Here is a tiny trained network, its code and every weight. The questions are about switching its units off for an input and a class, where a switched-off unit gives its printed mean instead of its output.

import numpy as np


def w(rows, s, z=0):
    codes = np.array(rows[::2]) - 128.0
    scale = np.full(codes.shape[1], s)
    scale[-1] = z or s
    return codes * scale


def f(y):
    return np.maximum(y, 0)


def log_softmax(a):
    a = a - a.max(-1, keepdims=True)
    return a - np.log(np.exp(a).sum(-1, keepdims=True))


def net(x, mask):
    res = np.array(x, float).reshape(1, 4) / 4 @ E
    y = f(res @ A[0][:, :-1].T + A[0][:, -1])
    res = res + np.where(mask, y, B[0][:, -1]) @ B[0][:, :-1]
    return log_softmax(res[-1] @ U[:, :-1].T + U[:, -1])


A, B = {}, {}
E = w([
[122,74,158,127,136,126,105,129,133,247,116],'x0',
[80,120,134,145,83,95,45,62,79,104,133],'x1',
[141,203,35,254,165,148,139,144,102,153,75],'x2',
[78,126,142,118,105,54,130,195,56,111,183],'x3',
],0.0084)
A[0] = w([
[44,137,115,155,95,13,111,175,53,136,161,240],'n1',
[85,62,202,35,27,80,66,85,139,99,195,249],'n2',
[146,140,122,120,148,140,177,152,135,109,135,91],'n3',
[220,150,99,151,195,255,163,109,184,151,55,164],'n4',
[39,164,99,160,76,13,112,159,49,82,166,214],'n5',
[112,124,109,179,100,156,8,17,118,173,48,80],'n6',
[174,48,214,6,170,133,212,188,191,135,191,200],'n7',
[92,61,181,83,58,94,51,75,134,163,148,200],'n8',
[133,175,106,126,88,134,129,94,125,26,130,165],'n9',
[102,144,88,213,156,136,53,87,92,216,47,178],'n10',
[110,48,176,97,110,124,75,97,146,200,127,235],'n11',
],0.0061,0.0019)
B[0] = w([
[54,71,211,128,163,75,104,161,46,165,199,202],'n1',
[56,150,154,126,124,146,2,66,61,22,230,254],'n2',
[137,156,92,132,126,132,138,142,144,119,113,150],'n3',
[190,118,90,198,182,210,203,40,188,143,48,231],'n4',
[55,105,179,148,153,83,70,124,43,113,175,207],'n5',
[184,201,76,81,79,172,147,157,201,68,115,203],'n6',
[140,95,189,31,60,144,111,150,143,158,203,244],'n7',
[80,131,144,193,204,184,72,42,86,57,165,212],'n8',
[119,157,114,126,124,163,90,80,133,52,139,176],'n9',
[154,230,95,74,74,116,114,190,154,67,151,216],'n10',
[90,93,189,138,199,196,95,74,107,121,188,201],'n11',
],0.0071,0.0095)
U = w([
[95,121,134,176,180,43,126,219,84,165,130,143],'0',
[160,61,106,161,130,133,179,99,157,191,43,58],'1',
[149,174,111,60,2,108,108,209,148,81,144,136],'2',
[130,121,112,152,123,71,146,116,123,169,43,2],'3',
[169,65,154,114,147,152,189,115,169,234,93,121],'4',
[82,110,158,150,173,133,52,11,90,65,160,129],'5',
[133,76,173,82,115,135,135,174,142,223,150,155],'6',
[184,180,44,193,161,175,182,101,183,99,27,167],'7',
],0.0077,0.0047)

Each question gives the input, the list of numbers given to net, and the class t.
The units are the neurons (one row each of A and B). Each row of codes is followed by its name. A weight is (code - 128) times the scale printed after its matrix; where a second scale follows, it is the last column's (A, B and U).
mask holds one flag per neuron, in row order. A switched-off neuron (its flag False) gives its mean, the last column of its row in B, instead of its output. The means were averaged over made-up inputs and are rounded, as every weight is.
A unit's drop is (log p(t) with every unit on - log p(t) with that unit switched off) / (log p(t) with every unit on - log p(t) with every unit switched off).
The circuit of an input: a set's keep is (log p(t) with only the set's units on - log p(t) with every unit switched off) / (log p(t) with every unit on - log p(t) with every unit switched off). Starting from all 11 units, units are removed one at a time, each time the one whose removal leaves the highest keep (on an exact tie, the one counted first), for as long as the keep stays at least 0.8.
circuit, biggest first: the units of the circuit, biggest drop first
top k neurons: the k neurons with the biggest drops, biggest first
drop when u is switched off: that unit's drop, to one decimal
input [-8,-5,6,5], class 0: top 3 neurons -> [n2; n5; n8]
input [-7,4,6,-2], class 7: top neuron -> [n2]
input [-2,3,4,4], class 0: circuit, biggest first -> [n2; n8; n1]
input [4,-4,-2,2], class 6: circuit, biggest first -> [n7; n2; n9]
input [-1,3,5,5], class 0: circuit, biggest first -> [n2; n8; n1]
input [1,4,6,4], class 0: circuit, biggest first -> [n2; n1; n8]
input [2,4,7,3], class 2: circuit, biggest first -> [n10; n8]
input [8,-7,-2,-4], class 4: circuit, biggest first -> [n4; n2]
input [4,6,8,1], class 2: top 2 neurons -> [n10; n6]
input [-8,-2,-1,0], class 2: top 3 neurons -> [n8; n4; n2]
input [-2,-3,-2,3], class 2: top 3 neurons -> [n8; n11; n4]
input [0,-7,-4,-7], class 4: top 2 neurons -> [n7; n4]
input [-8,-8,5,7], class 0: top 2 neurons -> [n2; n5]
input [8,7,8,3], class 2: circuit, biggest first -> [n10]
input [7,4,8,1], class 2: top 2 neurons -> [n10; n6]
input [-7,-4,-6,1], class 2: top 2 neurons -> [n7; n8]
input [-7,-5,-2,1], class 2: top 2 neurons -> [n4; n8]
input [2,-5,7,5], class 0: top 2 neurons -> [n6; n1]
input [0,4,8,0], class 2: top 2 neurons -> [n10; n8]
input [5,-1,0,-2], class 6: circuit, biggest first -> [n2]
input [-1,-6,3,3], class 7: drop when n2 is switched off -> 0.1
input [-2,0,7,4], class 0: drop when n2 is switched off -> 0.2
input [6,-5,3,4], class 6: drop when n8 is switched off -> 0.2
